Below are the code and all the weights of a small trained network. Each question names an input and a target symbol and asks about switching units off, where a switched-off unit gives its printed mean instead of its output.

import numpy as np


def w(rows, s, z=0):
    codes = np.array(rows[::2]) - 128.0
    scale = np.full(codes.shape[1], s)
    scale[-1] = z or s
    return codes * scale


def norm(h):
    return h / np.sqrt((h * h).mean(-1, keepdims=True) + 1e-5)


def f(y):
    return np.maximum(y, 0)


def softmax(a):
    e = np.exp(a - a.max(-1, keepdims=True))
    return e / e.sum(-1, keepdims=True)


def log_softmax(a):
    a = a - a.max(-1, keepdims=True)
    return a - np.log(np.exp(a).sum(-1, keepdims=True))


def net(x, mask):
    ids = ['αγδελστφψ'.index(c) for c in x.split()]
    T = len(ids)
    res = E[ids] + P[:T]
    r = norm(res)
    for j in range(2):
        rows = slice(4 * j, 4 * j + 4)
        q, k, v = (r @ M[0][rows].T for M in (Q, K, V))
        z = softmax(np.where(np.tri(T) > 0, q @ k.T / 4**0.5, -1e9)) @ v
        o = O[0][rows]
        res = res + np.where(mask[j], z, o[:, -1]) @ o[:, :-1]
    y = f(norm(res) @ A[0][:, :-1].T + A[0][:, -1])
    res = res + np.where(mask[2:14], y, B[0][:, -1]) @ B[0][:, :-1]
    return log_softmax(norm(res)[-1] @ U[:, :-1].T + U[:, -1])


Q, K, V, O, A, B = {}, {}, {}, {}, {}, {}
E = w([
[35,177,177,133,222,140,157,127],'α',
[188,131,136,90,95,183,83,186],'γ',
[97,209,109,125,96,111,112,109],'δ',
[135,140,112,164,73,105,123,129],'ε',
[107,122,225,203,119,93,115,144],'λ',
[162,197,128,188,180,151,118,98],'σ',
[134,156,160,169,104,148,122,170],'τ',
[127,160,105,101,124,182,160,114],'φ',
[96,3,30,119,113,119,88,137],'ψ',
],0.014)
P = w([
[48,167,176,97,131,148,2,221],'0',
[82,141,177,104,80,187,98,159],'1',
[100,129,159,104,93,168,132,151],'2',
[113,127,135,108,105,146,159,153],'3',
[119,117,113,109,116,132,178,147],'4',
[125,109,98,101,127,114,192,146],'5',
[122,109,77,95,145,91,210,144],'6',
[110,108,60,95,153,56,233,138],'7',
],0.0037)
Q[0] = w([
[130,106,173,77,254,176,166,102],'H0',
[135,202,72,89,102,182,149,68],'H0',
[138,51,115,116,131,137,75,135],'H0',
[122,70,91,126,89,76,124,60],'H0',
[167,202,127,101,100,170,159,139],'H1',
[151,105,94,169,31,122,201,146],'H1',
[73,100,50,126,129,169,105,150],'H1',
[183,97,94,135,141,171,59,173],'H1',
],0.008)
K[0] = w([
[120,108,207,65,224,188,146,72],'H0',
[176,179,1,33,128,161,184,123],'H0',
[177,32,125,73,82,139,42,175],'H0',
[134,97,73,125,92,55,128,81],'H0',
[161,185,101,85,104,178,155,167],'H1',
[136,117,90,153,69,106,166,153],'H1',
[110,86,91,122,131,125,127,55],'H1',
[176,119,98,89,121,99,69,149],'H1',
],0.0075)
V[0] = w([
[118,168,79,156,97,117,142,168],'H0',
[74,140,122,182,161,55,192,39],'H0',
[128,177,86,105,159,177,87,107],'H0',
[94,181,90,148,127,96,198,91],'H0',
[113,104,2,118,98,210,130,126],'H1',
[106,116,58,106,135,170,68,127],'H1',
[183,93,51,129,133,94,129,116],'H1',
[134,106,149,153,112,91,207,76],'H1',
],0.0051)
O[0] = w([
[150,53,141,83,187,61,46,138,214],'H0',
[166,156,181,91,85,238,63,210,69],'H0',
[189,39,228,206,86,84,153,146,193],'H0',
[213,109,166,102,103,110,17,176,167],'H0',
[29,104,156,141,135,44,69,151,178],'H1',
[118,207,173,161,81,63,85,168,178],'H1',
[73,121,253,163,195,190,174,118,4],'H1',
[89,123,122,159,104,132,199,67,6],'H1',
],0.004,0.0028)
A[0] = w([
[110,154,188,129,154,255,91,104,3],'N0',
[123,60,55,117,109,40,140,163,108],'N1',
[185,161,127,151,239,128,80,88,134],'N2',
[133,149,196,144,145,128,98,201,197],'N3',
[129,142,135,114,71,125,172,139,110],'N4',
[171,125,184,106,76,216,54,116,113],'N5',
[146,160,166,129,74,97,92,136,147],'N6',
[206,167,96,163,147,149,139,135,134],'N7',
[158,120,54,72,84,247,78,153,205],'N8',
[111,171,98,158,146,91,133,116,127],'N9',
[173,102,92,168,63,98,151,108,186],'N10',
[137,100,131,107,154,115,124,180,162],'N11',
],0.007,0.0013)
B[0] = w([
[151,138,53,114,136,154,222,105,181],'N0',
[154,136,176,185,179,144,201,83,244],'N1',
[162,17,68,90,101,254,86,55,180],'N2',
[115,107,57,59,75,110,58,120,253],'N3',
[187,120,91,167,157,122,153,121,170],'N4',
[95,126,175,115,164,40,36,167,192],'N5',
[143,57,113,84,101,143,101,174,244],'N6',
[127,85,209,167,181,101,178,51,181],'N7',
[103,96,109,106,69,104,51,163,213],'N8',
[184,93,156,77,117,165,123,128,162],'N9',
[83,199,120,89,177,172,176,114,180],'N10',
[78,169,126,148,74,165,149,87,183],'N11',
],0.0053,0.0055)
U = w([
[121,132,129,103,73,85,32,214,145],'α',
[218,85,70,120,44,114,254,149,62],'γ',
[161,229,219,177,195,77,187,127,254],'δ',
[118,134,153,120,133,129,142,126,77],'ε',
[211,78,167,152,173,190,62,46,112],'λ',
[31,76,100,189,191,62,137,98,149],'σ',
[70,195,81,36,191,200,147,131,118],'τ',
[118,146,161,133,127,136,131,120,79],'φ',
[121,140,133,130,139,122,132,117,76],'ψ',
],0.0081,0.0084)

Each question gives the input, a string of symbols that net reads in full, and the target symbol t.
The units are the heads (4 rows each of Q, K, V and O) and the neurons (one row each of A and B). Each row of codes is followed by its name. A weight is (code - 128) times the scale printed after its matrix; where a second scale follows, it is the last column's (O, A, B and U).
mask holds one flag per unit, heads first, then neurons. A switched-off unit (its flag False) gives its mean, the last column of its rows in O or B, instead of its output. The means were averaged over made-up inputs and are rounded, as every weight is.
A unit's drop is (log p(t) with every unit on - log p(t) with that unit switched off) / (log p(t) with every unit on - log p(t) with every unit switched off).
The circuit of an input: a set's keep is (log p(t) with only the set's units on - log p(t) with every unit switched off) / (log p(t) with every unit on - log p(t) with every unit switched off). Starting from the 12 units with the biggest drops (on a tie, the unit counted first), units are removed one at a time, each time the one whose removal leaves the highest keep (on an exact tie, the one counted first), for as long as the keep stays at least 0.8.
units of the circuit, in order: the units of the circuit, biggest drop first
unit that matters most: the unit with the biggest drop
top k neurons: the k neurons with the biggest drops, biggest first
which heads matter: for each layer, one digit per head in row order, 1 if its drop is at least 0.15 and else 0, layers parted by /
drop when u is switched off: that unit's drop, to one decimal
input γ δ λ δ σ δ γ, target γ: units of the circuit, in order => H0; N1
input λ γ τ α τ λ φ, target α: units of the circuit, in order => N8; H0
input τ ψ ε φ σ φ ε ε, target δ: units of the circuit, in order => N1; N3
input γ γ σ φ τ γ, target δ: units of the circuit, in order => H0; N1; N3; N6
input φ τ φ, target γ: units of the circuit, in order => H0; N4
input δ ε δ δ ε, target γ: which heads matter => 11
input φ γ φ φ ε λ, target α: which heads matter => 10
input ε α δ ψ δ α τ α, target τ: which heads matter => 10
input γ ε α δ τ φ α τ, target γ: unit that matters most => H1
input α λ δ α τ τ, target γ: top 3 neurons => N5; N7; N8
input δ φ τ λ λ, target γ: units of the circuit, in order => H1; N0; H0
input λ γ λ, target γ: units of the circuit, in order => N0; H1; H0
input λ τ φ, target α: which heads matter => 00
input ε σ ε, target γ: top 4 neurons => N6; N7; N1; N5
input δ φ σ φ δ δ φ, target δ: top 4 neurons => N1; N3; N6; N2
input λ γ δ δ τ γ, target γ: top 3 neurons => N1; N8; N5
input τ γ τ τ, target δ: top neuron => N2
input ψ λ φ ε φ λ γ σ, target λ: drop when N2 is switched off => 0.8
input σ λ γ σ φ φ λ ε, target α: drop when N8 is switched off => 0.2
input δ ε φ ε φ, target γ: drop when N5 is switched off => 0.2
